Here is a tiny trained network, its code and every weight. The questions are about switching its units off for an input and a target symbol, where a switched-off unit gives its printed mean instead of its output.

import numpy as np


def w(rows, s, z=0):
    codes = np.array(rows[::2]) - 128.0
    scale = np.full(codes.shape[1], s)
    scale[-1] = z or s
    return codes * scale


def norm(h):
    return h / np.sqrt((h * h).mean(-1, keepdims=True) + 1e-5)


def f(y):
    return np.maximum(y, 0)


def softmax(a):
    e = np.exp(a - a.max(-1, keepdims=True))
    return e / e.sum(-1, keepdims=True)


def log_softmax(a):
    a = a - a.max(-1, keepdims=True)
    return a - np.log(np.exp(a).sum(-1, keepdims=True))


def net(x, mask):
    ids = ['αγδζηξπσφω'.index(c) for c in x.split()]
    T = len(ids)
    res = E[ids] + P[:T]
    u = 0
    for l in range(2):
        q, k, v = (norm(res) @ M[l].T for M in (Q, K, V))
        z = softmax(np.where(np.tri(T) > 0, q @ k.T / 4**0.5, -1e9)) @ v
        res = res + np.where(mask[u], z, O[l][:, -1]) @ O[l][:, :-1]
        u += 1
        y = f(norm(res) @ A[l][:, :-1].T + A[l][:, -1])
        res = res + np.where(mask[u : u + 8], y, B[l][:, -1]) @ B[l][:, :-1]
        u += 8
    return log_softmax(norm(res)[-1] @ U[:, :-1].T + U[:, -1])


Q, K, V, O, A, B = {}, {}, {}, {}, {}, {}
E = w([
[87,161,162,85],'α',
[172,128,89,127],'γ',
[9,154,254,209],'δ',
[172,155,139,89],'ζ',
[163,159,147,110],'η',
[153,162,159,96],'ξ',
[171,138,112,116],'π',
[43,140,80,150],'σ',
[175,149,130,94],'φ',
[138,122,54,171],'ω',
],0.023)
P = w([
[155,12,147,22],'0',
[118,196,107,74],'1',
[110,191,104,66],'2',
[105,181,103,63],'3',
[102,172,97,58],'4',
[97,162,94,51],'5',
],0.011)
Q[0] = w([
[41,183,120,160],'0.h0',
[169,21,83,173],'0.h0',
[251,79,125,159],'0.h0',
[121,163,111,82],'0.h0',
],0.011)
K[0] = w([
[71,74,132,190],'0.h0',
[116,150,4,102],'0.h0',
[230,128,79,101],'0.h0',
[141,171,149,168],'0.h0',
],0.014)
V[0] = w([
[164,56,136,248],'0.h0',
[168,95,152,93],'0.h0',
[163,95,104,42],'0.h0',
[200,158,66,72],'0.h0',
],0.011)
O[0] = w([
[123,26,59,95,2],'0.h0',
[97,112,201,46,96],'0.h0',
[103,150,157,78,140],'0.h0',
[65,178,93,1,112],'0.h0',
],0.0098,0.0091)
A[0] = w([
[173,116,40,82,80],'0.n0',
[73,68,59,148,116],'0.n1',
[92,40,176,75,149],'0.n2',
[87,131,146,99,123],'0.n3',
[249,88,156,131,173],'0.n4',
[59,82,97,77,83],'0.n5',
[155,95,120,205,1],'0.n6',
[103,99,103,224,41],'0.n7',
],0.014,0.0058)
B[0] = w([
[78,151,205,128,166],'0.n0',
[111,104,146,64,226],'0.n1',
[200,130,23,110,173],'0.n2',
[144,111,102,111,201],'0.n3',
[136,246,198,99,156],'0.n4',
[140,103,145,93,169],'0.n5',
[90,66,159,157,173],'0.n6',
[110,123,119,93,253],'0.n7',
],0.014,0.0049)
Q[1] = w([
[204,254,161,177],'1.h0',
[95,171,197,193],'1.h0',
[22,69,148,186],'1.h0',
[42,171,217,134],'1.h0',
],0.0091)
K[1] = w([
[182,10,198,140],'1.h0',
[165,154,130,168],'1.h0',
[97,165,2,189],'1.h0',
[186,135,192,233],'1.h0',
],0.0096)
V[1] = w([
[38,228,120,255],'1.h0',
[231,82,105,103],'1.h0',
[136,96,64,166],'1.h0',
[156,135,63,49],'1.h0',
],0.0087)
O[1] = w([
[128,72,228,14,184],'1.h0',
[22,145,55,196,3],'1.h0',
[55,195,61,145,39],'1.h0',
[57,165,185,255,200],'1.h0',
],0.0087,0.0038)
A[1] = w([
[169,74,145,99,59],'1.n0',
[157,114,112,55,97],'1.n1',
[163,92,138,112,39],'1.n2',
[250,132,121,138,2],'1.n3',
[124,98,51,73,83],'1.n4',
[127,122,154,236,91],'1.n5',
[172,190,137,176,187],'1.n6',
[85,63,128,144,70],'1.n7',
],0.022,0.0079)
B[1] = w([
[124,176,74,185,158],'1.n0',
[115,178,88,190,196],'1.n1',
[124,180,93,173,137],'1.n2',
[157,58,100,80,135],'1.n3',
[117,120,92,181,177],'1.n4',
[20,208,121,124,150],'1.n5',
[98,36,1,182,255],'1.n6',
[118,98,150,35,170],'1.n7',
],0.015,0.0077)
U = w([
[89,138,3,223,154],'α',
[75,199,149,17,153],'γ',
[142,128,94,103,2],'δ',
[178,74,148,131,168],'ζ',
[170,110,103,95,58],'η',
[183,102,97,84,62],'ξ',
[98,89,207,255,98],'π',
[177,70,145,133,164],'σ',
[192,159,158,217,93],'φ',
[106,25,106,20,51],'ω',
],0.012,0.008)

Each question gives the input, a string of symbols that net reads in full, and the target symbol t.
The units are the heads (4 rows each of Q, K, V and O) and the neurons (one row each of A and B). Each row of codes is followed by its name. A weight is (code - 128) times the scale printed after its matrix; where a second scale follows, it is the last column's (O, A, B and U).
mask holds one flag per unit, layer by layer, with each layer's heads first. A switched-off unit (its flag False) gives its mean, the last column of its rows in O or B, instead of its output. The means were averaged over made-up inputs and are rounded, as every weight is.
A unit's drop is (log p(t) with every unit on - log p(t) with that unit switched off) / (log p(t) with every unit on - log p(t) with every unit switched off).
The circuit of an input: a set's keep is (log p(t) with only the set's units on - log p(t) with every unit switched off) / (log p(t) with every unit on - log p(t) with every unit switched off). Starting from the 12 units with the biggest drops (on a tie, the unit counted first), units are removed one at a time, each time the one whose removal leaves the highest keep (on an exact tie, the one counted first), for as long as the keep stays at least 0.8.
circuit, biggest first: the units of the circuit, biggest drop first
most important unit: the unit with the biggest drop
top k neurons: the k neurons with the biggest drops, biggest first
top k neurons in layer l: the k neurons of layer l with the biggest drops, biggest first
drop when u is switched off: that unit's drop, to one decimal
input δ ζ σ, target ω: circuit, biggest first	[0.h0, 1.n7, 1.h0]
input σ φ η σ σ, target γ: most important unit	1.n6
input σ δ ζ σ ζ α, target φ: top 3 neurons	[0.n4, 1.n6, 1.n0]
input σ ζ γ σ σ γ, target γ: top 2 neurons in layer 1	[1.n4, 1.n0]
input ω σ ω, target γ: top 2 neurons	[0.n0, 0.n2]
input σ γ δ π, target γ: circuit, biggest first	[1.h0, 1.n6]
input ω α σ ζ, target α: top 2 neurons	[1.n6, 0.n5]
input σ ω π σ γ α, target α: top 2 neurons	[1.n6, 0.n1]
input σ σ ω ω, target γ: top 3 neurons	[0.n2, 0.n0, 1.n6]
input σ δ γ, target γ: top 3 neurons	[0.n0, 0.n2, 1.n6]
input σ α ω σ δ α, target φ: top 2 neurons in layer 0	[0.n6, 0.n4]
input ω ω ζ, target α: top 4 neurons	[1.n6, 0.n1, 0.n5, 0.n7]
input ω φ α, target α: top 2 neurons	[1.n6, 0.n5]
input σ σ ξ, target α: circuit, biggest first	[1.n6]
input σ δ σ σ, target ω: drop when 0.h0 is switched off	1.2
input ω σ ξ, target α: drop when 1.h0 is switched off	0.8
input γ ζ ζ σ σ σ, target γ: drop when 1.h0 is switched off	1.5
input α α σ σ ω φ, target α: drop when 0.h0 is switched off	0.0
